[128 = 0]
[170 113 168 138 111 164  94 131 121 114  42 113 112  97 118 111 113 119
  79  57 127 100   4  99 101 128  69  79 183  95] : [80]
[134 139 145 118 143 117 127 142 102 124 110 137 151  55 131 146 154 132
 123 104 127 105  88 140 131 117  83 112 123 127] : [81]
[131 133 144 109  99 117 123 145 117 130 102 128 137  99 111 149 134 102
 122 108 129 113  61 131 121 114  97  92 132 116] : [79]
[123  88 134 134 148 151  95  86 148 113 139 109 107 156 145 116 110 160
 122 115 132 125 136 124 135 159 137 136 141 132] : [79]
[124  81 147 126 123 156 119 114 117 132 116 120 131  98 117 144 134 114
 109  93 129 113  84 127 115 128 102  87 129 120] : [80]
[119  69 111 139 155 154  97  84 147 126 117 116 128 153 119 119 105 142
 112 114 121 126 143 105 101 141 157 133 158 118] : [81]
[103 100 139 134 129 137 129 125 126 130 132 129 142 120 134 141 127 127
 124 113 129 104 103 143 119 123 114 101 116 131] : [80]
[124 111 132 135 140 150 118 128 127 121 104 127 136 118 120 118 124 143
 113 103 121 103 106 125 107 129 124 119 148 121] : [77]
[145 154 151 132 124 164 123 146 120 129  89 113 107 124 129 118 132 146
 112 110 117 119 100 132 128 138 103 123 144 125] : [80]
[112 115 137 118 156 134 139 131 110 134 135 131 165  83 121 155 140 117
 135 115 124 100  97 149 135 117 102 100 109 125] : [79]
[131 105 132 126 121 142 121 116 120 132  92 126 131 107 111 136 134 123
 117 105 121 114 104 128  97 114 113 111 143 113] : [80]
[157 157 154 127 122 147 119 159 115 131  66 134 108  90 131 120 139 141
 106  90 123 113  67 123 119 141  76 118 160 115] : [79]
[147 107 140 129  94 160 121 148 124 130  60 114 105 120  98 123 125 114
  95  97 116 128  97 102  82 113 110 119 168  98] : [81]
[110 108 116 127 133 145 128 110 134 135 102 128 122 126 140 125 139 144
 127 137 126 131 176 128 120 133 134 147 127 127] : [91]
[105 129 118 115 149 135 134 137 121 122 135 131 143 101 145 142 145 140
 135 133 123 122 170 147 123 137 127 141 115 126] : [77]
[163 148 161 115 135 132 118 132  96 124  88 127 132  61 122 140 145 107
 110 100 125 120  79 119 132 117  77 123 136 115] : [81]
[136 110 150 148 160 156 104 110 142 118 121 124 128 145 119 111 111 163
 113  94 135  93  72 145 138 160 120  99 146 131] : [81]
[100 103 132 133 108 175 130 133 121 134  83 124 127  93 130 146 143 130
 108  84 110 112 121 128  73 101  86  98 158 106] : [79]
[152 134 142 109 147 153 106 114 122 120  94 122 100 108 153 113 130 162
 112 105 126 127 135 123 124 167 113 149 169 119] : [81]
[117 129 136 125 111 157 132 148 116 144  94 125 122 115 130 129 137 139
  95 108 112  88 110 133 104 126 108 113 147 119] : [80]
[104  72 117 127 142 131 113 104 125 128 134 129 149 102 131 147 132 108
 126 116 123 121 144 130 103 108 124  94 119 116] : [80]
[127 110 133 134 126 141 111 124 132 126 110 123 125 123 118 118 126 130
 116 107 120 122 109 126 114 126 120 123 143 120] : [77]
[102 136 109 127 172 130 118 137 120 118 131 128 178  85 122 142 147 150
 145 123 127  84 140 142 115 144 137 145 129 127] : [91]
[169 126 146 126 113 128 100 133 115 126  68 126 125  88 106 139 127  93
  97  96 130 132  66  96  98 113  95 106 153 102] : [81]
[149 162 144 128 129 153 127 152 119 131  85 128 105 118 136 114 131 161
 112 109 115 128 100 132 130 154  99 128 156 122] : [79]
[145 104 147 136 126 162 109 125 125 122  84 120 121 109 119 127 122 138
 102  89 127 109  76 120 118 133 107 104 153 112] : [77]
[141  96 137 142 133 164 104 106 137 113 106 115 115 145 112 112 108 150
 101  90 124 106  82 120 110 141 125 107 171 117] : [80]
[148 114 137 126 171 149  98 122 114 124 108 131 131  87 136 129 133 151
 114  94 129 111 102 127 122 147  97 129 149 117] : [80]
[150 100 141 117 126 135 108 108 108 127  89 129 124  79 137 146 136 100
  99  90 129 150 118  97 103 115  95 128 137 111] : [79]
[115 132 111 139 123 164 123 142 135 120  92 121 132 131 111 123 119 162
 108 120 110 100 138 126  85 129 147 124 155 101] : [79]
[122  84 123 140 139 154  98 103 142 124 103 119 133 128 120 123 105 143
 106  95 101 111 112 118  85 130 138 125 155 113] : [80]
[147  97 139 124 124 150 114 113 119 130  91 123 113 105 136 131 125 112
 103  81 126 140 107 112 108 125 101 119 147 112] : [91]
